Each row is followed by its class.
1,-357,104,60,-120,98,78,308,457,41,4,117,-88,-189,300,183,-86,151,53,-240,363,72,-30,34,91,166,452,319,-59,57,-501,151,-10 => Y
245,-42,-85,158,-181,-136,27,117,8,-436,-200,42,-451,-25,671,-67,156,206,410,289,513,10,119,458,-179,-93,242,128,-486,150,-286,273,320 => R
73,-69,-142,137,-211,-135,18,-16,106,-232,-98,65,-415,-79,689,28,15,93,256,118,599,38,173,527,-133,-90,279,277,-390,161,-358,266,390 => E
-105,-402,109,108,-73,69,11,157,532,-58,107,39,132,-179,303,213,-151,145,-26,-185,290,72,25,12,96,103,398,431,-101,-71,-451,59,-46 => A
-62,-301,107,14,-129,37,-33,242,529,-128,-5,60,-17,-273,416,143,-215,120,26,-324,413,118,-14,4,2,23,527,389,-113,-69,-500,99,-8 => L
280,31,-74,181,-64,-67,-26,86,74,-369,-276,-32,-377,-160,763,-124,79,51,354,213,496,88,266,541,61,-58,333,191,-291,-65,-451,393,101 => Y
238,39,-256,204,-201,-86,59,134,6,-388,-130,97,-235,-132,809,-95,129,126,304,56,538,10,176,382,-35,-187,442,109,-418,194,-339,358,242 => Q
51,-216,-336,-150,184,-18,18,136,567,47,-16,12,299,-182,-25,-124,-66,-154,-256,21,91,-252,-51,303,113,570,411,124,-247,-96,-324,-42,3 => E
-121,-359,99,81,-99,23,-51,246,565,36,42,25,41,-230,357,224,-170,105,26,-271,372,60,59,29,96,67,531,423,-32,1,-472,94,-57 => W
-24,-397,206,41,-80,47,-20,265,470,-22,31,21,-100,-177,242,271,-189,127,61,-312,356,165,43,-13,131,81,452,397,6,38,-500,79,-125 => T
64,-261,-371,-122,118,-30,109,240,551,47,80,-2,357,-122,-37,-115,-32,-132,-241,55,125,-221,-62,353,171,610,416,203,-232,-141,-416,24,44 => Y
116,61,-261,195,-251,21,43,172,19,-330,-148,13,-259,-39,710,-60,131,90,480,255,459,-29,78,555,-126,-85,353,137,-377,109,-483,321,328 => G
-110,-331,191,88,-6,14,-46,244,460,-35,43,35,9,-120,174,239,-76,101,19,-242,291,91,63,-88,173,76,411,391,-63,-15,-505,21,-132 => E
88,-213,-378,-171,66,-13,129,246,535,61,6,85,307,-148,-55,-85,-42,-152,-333,13,205,-229,-161,180,94,596,421,157,-271,-181,-421,-74,51 => G
237,-133,-128,224,-122,-102,153,-17,-1,-365,-135,-75,-400,-61,776,30,119,111,366,190,573,50,182,380,51,-116,429,300,-240,291,-455,458,132 => R
-182,-321,99,134,-97,41,-50,153,353,26,208,-62,96,-124,195,435,-77,105,11,-319,362,100,46,-137,253,24,307,373,-13,26,-315,26,-90 => L
271,-110,-120,311,-173,-129,-27,105,89,-474,-202,-156,-266,-163,824,10,90,140,362,184,457,95,217,423,69,-227,346,206,-446,72,-188,225,243 => R
188,12,-164,230,-175,-59,-2,111,129,-290,-253,77,-291,-225,855,-31,-55,80,303,82,714,-13,207,411,93,-106,463,165,-273,49,-409,337,79 => Y
57,-213,-408,-158,150,58,46,180,545,-1,59,43,415,-151,-33,-95,-67,-124,-211,18,177,-192,-85,350,78,609,405,161,-217,-89,-408,-36,32 => G
98,-283,-365,-150,186,-28,69,128,500,-1,58,86,345,-181,-10,-74,-71,-158,-308,25,69,-203,-40,343,122,493,436,139,-227,-108,-365,56,6 => Q
283,-91,-217,251,-173,-4,51,182,37,-291,-196,-21,-89,-169,697,-137,-2,40,175,103,339,71,175,417,96,-74,435,44,-483,131,-381,311,37 => Q
64,-240,-405,-174,117,-48,140,195,475,32,93,119,421,-184,-8,-63,-67,-91,-254,11,172,-222,-106,298,85,530,431,92,-286,-189,-331,-24,90 => E
136,-80,-218,265,-264,-52,33,125,142,-280,-272,-113,-257,-135,648,-19,4,37,437,225,237,110,234,418,64,-221,474,151,-540,-82,-289,221,224 => V
-39,-394,72,46,-239,45,-11,220,553,0,1,16,44,-182,314,125,-73,117,-17,-234,257,63,-73,39,-85,102,398,372,-107,105,-532,27,11 => G
-83,-407,124,108,-133,89,20,263,583,-36,19,-48,15,-225,320,119,-241,136,-80,-273,258,130,-43,-38,20,148,432,376,-229,-130,-503,15,-71 => P
-100,-315,167,120,-88,56,-3,340,367,-23,80,59,56,-146,299,254,-157,128,29,-206,260,57,10,-52,119,32,426,326,-85,-52,-414,84,-117 => T
256,14,-138,275,-312,-117,24,102,75,-276,-222,-73,-298,-160,797,-130,80,26,348,213,427,-16,232,423,81,-241,405,72,-419,-119,-387,244,83 => R
-56,-376,59,78,-109,21,10,338,581,-92,-75,-1,-73,-163,280,280,-87,91,106,-142,219,120,89,77,80,106,504,377,-130,15,-538,71,-72 => P
106,-237,-437,-165,96,-10,60,161,542,-46,26,47,398,-181,104,-54,-38,-144,-207,31,174,-208,-32,273,137,455,521,87,-286,-182,-336,36,-20 => L
227,-64,-135,217,-280,-148,-2,21,93,-331,-222,-79,-357,-208,808,54,47,89,446,166,519,149,350,548,53,-356,422,212,-302,53,-301,298,172 => Q
287,-106,-273,217,-112,69,53,58,-30,-366,-150,-79,-303,-169,661,64,36,132,415,104,438,149,107,603,0,65,352,163,-364,178,-367,367,216 => W
153,-192,-413,-218,112,-34,153,86,428,-45,47,63,355,-222,-40,-109,61,-83,-194,-6,108,-191,-116,311,3,528,376,77,-191,-174,-352,18,8 => E
-63,-367,42,76,-95,47,23,368,507,20,30,3,105,-173,298,303,-77,114,32,-202,326,65,-40,-69,168,129,474,311,-158,-60,-415,34,13 => G
124,33,-91,214,-6,-73,36,196,-61,-460,-154,5,-326,-58,752,-114,154,105,384,376,455,53,104,365,-41,-260,505,244,-446,-87,-338,378,293 => W
243,95,15,201,-153,-11,38,237,-73,-467,-279,-19,-413,-61,765,-281,154,139,338,300,473,57,102,319,-112,-280,389,134,-401,31,-339,337,190 => Q
174,-224,-413,-118,118,7,-2,156,486,-52,10,-56,377,-176,7,-140,-67,-69,-175,31,37,-232,-138,280,81,571,413,35,-329,-204,-193,-85,44 => V
243,-85,-220,185,-180,-187,95,118,53,-422,-220,-117,-282,-145,724,91,47,61,206,195,391,173,113,334,110,-127,384,265,-434,23,-372,242,302 => P
67,-272,-400,-158,197,64,40,89,538,69,69,56,407,-220,64,-97,-178,-162,-277,-23,145,-216,-124,339,49,566,432,61,-220,-213,-326,31,-39 => G
264,-16,-185,121,1,-59,-36,91,96,-381,-281,139,-299,-127,578,-53,-23,-4,284,105,410,136,234,452,83,-11,444,192,-331,101,-483,312,218 => V
283,-93,-299,187,-73,-48,2,26,-4,-491,-141,15,-63,-84,832,-73,-104,87,242,195,438,71,98,381,52,-183,532,116,-448,86,-257,270,126 => T
125,0,-171,211,-250,-65,51,247,144,-276,-231,177,-259,-181,824,52,29,60,208,134,587,38,160,337,35,-206,446,153,-396,81,-297,269,338 => A
-83,-369,-15,57,-268,-1,-25,259,508,84,62,-103,104,-173,231,243,-175,89,102,-266,263,99,18,144,103,119,415,325,-78,43,-409,-2,67 => V
262,-18,-94,170,-226,-91,14,217,79,-274,-244,84,-277,-282,481,-141,88,70,231,95,459,68,58,376,68,-117,362,124,-316,27,-394,108,241 => Y
219,114,-321,188,-238,-106,78,209,-2,-446,-255,40,-325,-66,750,-55,99,150,548,146,472,64,228,496,6,-183,356,50,-520,168,-343,363,452 => Q
130,-221,-420,-195,204,7,71,191,566,-63,-33,-39,297,-132,-22,-85,-70,-153,-113,86,39,-176,-14,394,102,596,492,78,-196,-99,-292,41,-93 => A
195,-99,-203,286,-185,-117,110,65,-4,-305,-110,-24,-191,-207,862,-64,86,104,319,185,526,108,223,477,55,-207,440,179,-486,30,-347,427,178 => Y
56,-234,-372,-187,152,-59,140,253,501,1,-1,105,354,-173,-58,-99,-23,-203,-259,70,15,-212,-59,257,88,441,512,121,-223,-144,-377,62,-17 => T
239,-78,-39,191,-161,-74,51,202,17,-275,-286,140,-326,-200,671,-81,26,44,156,294,470,27,143,340,28,-133,428,124,-523,-38,-385,265,151 => L
192,-39,-244,200,-283,-99,140,128,-81,-277,-85,-118,-286,-131,649,-95,78,127,570,163,484,100,169,595,-106,-149,405,77,-413,40,-357,392,247 => V
107,-190,-343,-97,212,10,66,246,508,-81,-18,-41,254,-185,66,-88,-1,-154,-330,81,156,-210,-75,253,101,590,444,169,-229,-144,-320,14,-85 => P
-61,-366,107,12,-179,0,51,383,576,39,-17,85,1,-156,218,99,-116,95,5,-265,282,83,-14,-68,42,114,552,371,-162,-42,-554,58,54 => V
215,-25,-226,274,-141,93,184,129,-29,-407,-172,-68,-173,-184,721,-75,87,112,385,217,308,125,135,479,-1,-72,335,138,-399,-52,-479,406,192 => P
323,-35,-298,172,-86,-14,79,47,-7,-406,-90,-79,-281,4,751,-131,87,69,217,152,438,95,148,496,-42,101,391,172,-403,258,-438,375,126 => P
-72,-441,66,63,-110,65,53,270,525,3,32,-17,0,-227,232,224,-105,147,14,-237,249,102,-80,36,43,188,460,433,-151,32,-493,97,79 => W
-92,-412,43,102,-162,65,70,204,545,13,93,37,104,-138,413,175,-136,164,58,-141,237,-10,-22,45,-10,127,476,422,-202,-85,-549,109,25 => G
35,-258,-389,-136,138,-27,50,63,455,18,67,-44,279,-175,-66,31,-48,-159,-312,20,60,-122,-100,267,99,525,362,137,-205,-30,-287,-41,-50 => P
216,-117,-210,223,-218,-205,157,177,-25,-282,-172,-79,-285,-203,899,58,1,51,161,99,559,173,220,456,35,-205,396,177,-512,149,-210,464,288 => Q
53,-203,-375,-155,151,-92,29,191,553,2,-22,52,323,-158,99,-79,-34,-165,-216,39,116,-242,-57,242,56,435,469,126,-222,-100,-313,30,53 => G
-4,-337,122,63,-62,75,-25,326,531,-163,-17,26,7,-282,255,161,-128,127,-10,-285,306,95,-1,60,55,202,442,453,-140,-10,-517,41,1 => L
55,-293,-382,-118,109,-25,55,152,584,47,83,-20,377,-225,34,-10,-86,-98,-224,-56,127,-225,-31,315,150,484,417,122,-233,-140,-252,5,50 => Q
80,-269,-389,-155,156,-55,40,81,574,-27,12,18,343,-174,-3,-78,-108,-139,-160,47,34,-156,2,383,118,486,408,123,-219,-81,-316,13,49 => A
-32,-349,96,65,-105,32,-27,397,612,-59,-33,-40,-6,-255,403,256,-145,114,-62,-349,298,161,-8,-73,151,202,542,396,-147,35,-546,61,-74 => P
-119,-454,165,53,-132,-2,28,224,609,46,75,36,3,-234,258,219,-44,118,-3,-237,297,55,37,29,42,86,531,495,-75,12,-573,47,-60 => E
270,22,-53,166,-165,-143,13,188,28,-401,-217,-126,-459,-182,603,-111,172,145,295,166,457,158,89,310,-18,-84,329,175,-487,-2,-336,162,252 => P
108,-194,-374,-173,147,-33,83,196,499,31,14,47,362,-237,0,-151,-22,-135,-270,-9,179,-222,-98,224,88,532,477,96,-223,-191,-274,15,38 => V
99,-273,-401,-166,191,-10,68,153,521,-10,41,111,342,-184,12,-74,-77,-105,-186,15,93,-202,-108,315,116,539,507,91,-217,-108,-362,57,-31 => Y
117,-285,-392,-165,162,-31,39,130,532,-15,18,-30,421,-274,-126,-66,-5,-136,-223,5,3,-161,-105,296,119,547,434,128,-220,-184,-284,-50,25 => V
86,-191,-360,-171,63,-58,108,245,511,-26,24,-26,349,-283,-56,-123,50,-175,-355,-44,139,-206,-92,258,7,525,378,151,-243,-184,-278,-13,-25 => L
108,-248,-382,-105,148,-7,105,313,487,-50,5,78,297,-243,-7,0,-28,-107,-193,19,178,-132,-76,283,138,492,491,67,-270,-136,-351,-15,23 => P
-105,-463,88,70,-148,13,-22,188,572,2,68,-36,108,-169,228,322,-141,70,-31,-203,253,89,116,81,130,159,444,495,-79,82,-539,54,-168 => L
36,-212,-280,-162,157,-18,-7,200,570,16,67,-17,351,-263,61,-115,-115,-170,-373,-19,196,-240,-90,244,71,514,456,152,-264,-329,-243,-35,-76 => L
324,-104,-265,210,-218,-76,39,140,73,-230,-255,-7,-264,-177,783,141,-42,57,285,118,457,67,200,485,142,-15,424,125,-343,98,-321,300,182 => W
86,-281,-422,-192,150,-14,85,155,524,80,-3,26,403,-235,-125,-58,-97,-177,-210,29,-12,-170,-58,392,121,603,460,119,-174,-71,-339,12,32 => V
